Here is a tiny trained network, its code and every weight. The questions are about switching its units off for an input and a target symbol, where a switched-off unit gives its printed mean instead of its output.

import numpy as np


def w(rows, s, z=0):
    codes = np.array(rows[::2]) - 128.0
    scale = np.full(codes.shape[1], s)
    scale[-1] = z or s
    return codes * scale


def f(y):
    return np.maximum(y, 0)


def softmax(a):
    e = np.exp(a - a.max(-1, keepdims=True))
    return e / e.sum(-1, keepdims=True)


def log_softmax(a):
    a = a - a.max(-1, keepdims=True)
    return a - np.log(np.exp(a).sum(-1, keepdims=True))


def net(x, mask):
    ids = ['δεζξφψω'.index(c) for c in x.split()]
    T = len(ids)
    res = E[ids] + P[:T]
    r = res
    for j in range(3):
        rows = slice(2 * j, 2 * j + 2)
        q, k, v = (r @ M[0][rows].T for M in (Q, K, V))
        z = softmax(np.where(np.tri(T) > 0, q @ k.T / 2**0.5, -1e9)) @ v
        o = O[0][rows]
        res = res + np.where(mask[j], z, o[:, -1]) @ o[:, :-1]
    y = f(res @ A[0][:, :-1].T + A[0][:, -1])
    res = res + np.where(mask[3:7], y, B[0][:, -1]) @ B[0][:, :-1]
    return log_softmax(res[-1] @ U[:, :-1].T + U[:, -1])


Q, K, V, O, A, B = {}, {}, {}, {}, {}, {}
E = w([
[118,37,238,161,87,6],'δ',
[91,156,113,86,123,82],'ε',
[173,169,144,59,92,230],'ζ',
[173,33,91,119,54,125],'ξ',
[187,241,125,165,150,107],'φ',
[106,124,190,103,78,165],'ψ',
[66,153,203,128,158,125],'ω',
],0.02)
P = w([
[116,93,152,2,33,142],'0',
[175,123,181,50,63,166],'1',
[167,130,124,83,86,149],'2',
[194,130,172,53,131,130],'3',
[113,131,100,113,48,120],'4',
[158,117,117,137,95,114],'5',
[115,132,69,159,71,106],'6',
[230,110,147,29,163,132],'7',
[200,112,101,79,145,117],'8',
[254,113,119,36,175,127],'9',
[97,132,52,175,85,66],'10',
],0.0052)
Q[0] = w([
[81,246,69,68,165,88],'H1',
[125,177,161,135,75,221],'H1',
[100,60,82,84,136,156],'H2',
[249,93,96,151,160,140],'H2',
[134,181,50,143,186,205],'H3',
[165,143,140,201,91,84],'H3',
],0.012)
K[0] = w([
[175,145,156,169,126,120],'H1',
[115,248,93,126,93,230],'H1',
[172,79,166,174,110,108],'H2',
[89,47,168,99,128,89],'H2',
[99,193,106,82,158,165],'H3',
[82,194,130,166,133,72],'H3',
],0.012)
V[0] = w([
[219,215,119,78,68,91],'H1',
[213,207,92,103,29,179],'H1',
[163,173,77,164,158,129],'H2',
[110,107,92,131,78,157],'H2',
[103,142,255,168,131,154],'H3',
[208,105,132,65,133,209],'H3',
],0.0091)
O[0] = w([
[189,201,90,118,147,104,232],'H1',
[162,123,63,166,144,163,254],'H1',
[145,163,183,140,208,91,100],'H2',
[65,95,119,157,126,95,133],'H2',
[118,136,91,93,199,163,145],'H3',
[37,185,72,254,88,145,202],'H3',
],0.0075,0.015)
A[0] = w([
[67,194,134,82,30,235,236],'N1',
[100,159,253,110,97,147,84],'N2',
[100,118,121,93,1,151,41],'N3',
[218,132,67,178,140,37,4],'N4',
],0.0082,0.0027)
B[0] = w([
[104,110,64,115,196,135,255],'N1',
[117,103,90,179,3,207,147],'N2',
[157,1,160,159,121,225,182],'N3',
[106,182,196,112,167,186,196],'N4',
],0.0091,0.015)
U = w([
[178,99,169,215,38,149,255],'δ',
[179,139,212,167,133,201,102],'ε',
[62,135,169,76,88,197,51],'ζ',
[200,74,132,96,130,149,27],'ξ',
[133,97,86,188,158,117,184],'φ',
[161,107,162,103,98,167,141],'ψ',
[101,47,229,169,255,203,52],'ω',
],0.0076,0.0034)

Each question gives the input, a string of symbols that net reads in full, and the target symbol t.
The units are the heads (2 rows each of Q, K, V and O) and the neurons (one row each of A and B). Each row of codes is followed by its name. A weight is (code - 128) times the scale printed after its matrix; where a second scale follows, it is the last column's (O, A, B and U).
mask holds one flag per unit, heads first, then neurons. A switched-off unit (its flag False) gives its mean, the last column of its rows in O or B, instead of its output. The means were averaged over made-up inputs and are rounded, as every weight is.
A unit's drop is (log p(t) with every unit on - log p(t) with that unit switched off) / (log p(t) with every unit on - log p(t) with every unit switched off).
The circuit of an input: a set's keep is (log p(t) with only the set's units on - log p(t) with every unit switched off) / (log p(t) with every unit on - log p(t) with every unit switched off). Starting from all 7 units, units are removed one at a time, each time the one whose removal leaves the highest keep (on an exact tie, the one counted first), for as long as the keep stays at least 0.8.
units of the circuit, in order: the units of the circuit, biggest drop first
top k neurons: the k neurons with the biggest drops, biggest first
which heads matter: for each layer, one digit per head in row order, 1 if its drop is at least 0.15 and else 0, layers parted by /
drop when u is switched off: that unit's drop, to one decimal
input ψ ζ ω, target φ: units of the circuit, in order : N4, N3
input ε ψ ω, target ζ: which heads matter : 100
input φ φ ω φ ζ φ ζ φ ε, target ε: units of the circuit, in order : H2, N1, N4
input ζ φ ω ξ, target δ: units of the circuit, in order : H3, N1
input φ ξ ζ φ ε ω, target ε: units of the circuit, in order : H2, N1
input ζ ω ζ ψ, target φ: which heads matter : 101
input φ ε ζ ζ φ φ ω, target ε: units of the circuit, in order : N1, H2
input ζ ζ ω ω, target φ: which heads matter : 001
input ζ φ ξ ω φ φ φ φ φ δ ε, target ζ: top neuron : N3
input ψ ω ζ δ ε ω ξ, target ξ: drop when H2 is switched off : 0.1
input ζ δ ζ ζ ζ φ, target ε: drop when N1 is switched off : 0.2
input δ ζ ζ ε ζ ζ ζ ψ ζ ζ φ, target ε: drop when N4 is switched off : 0.5
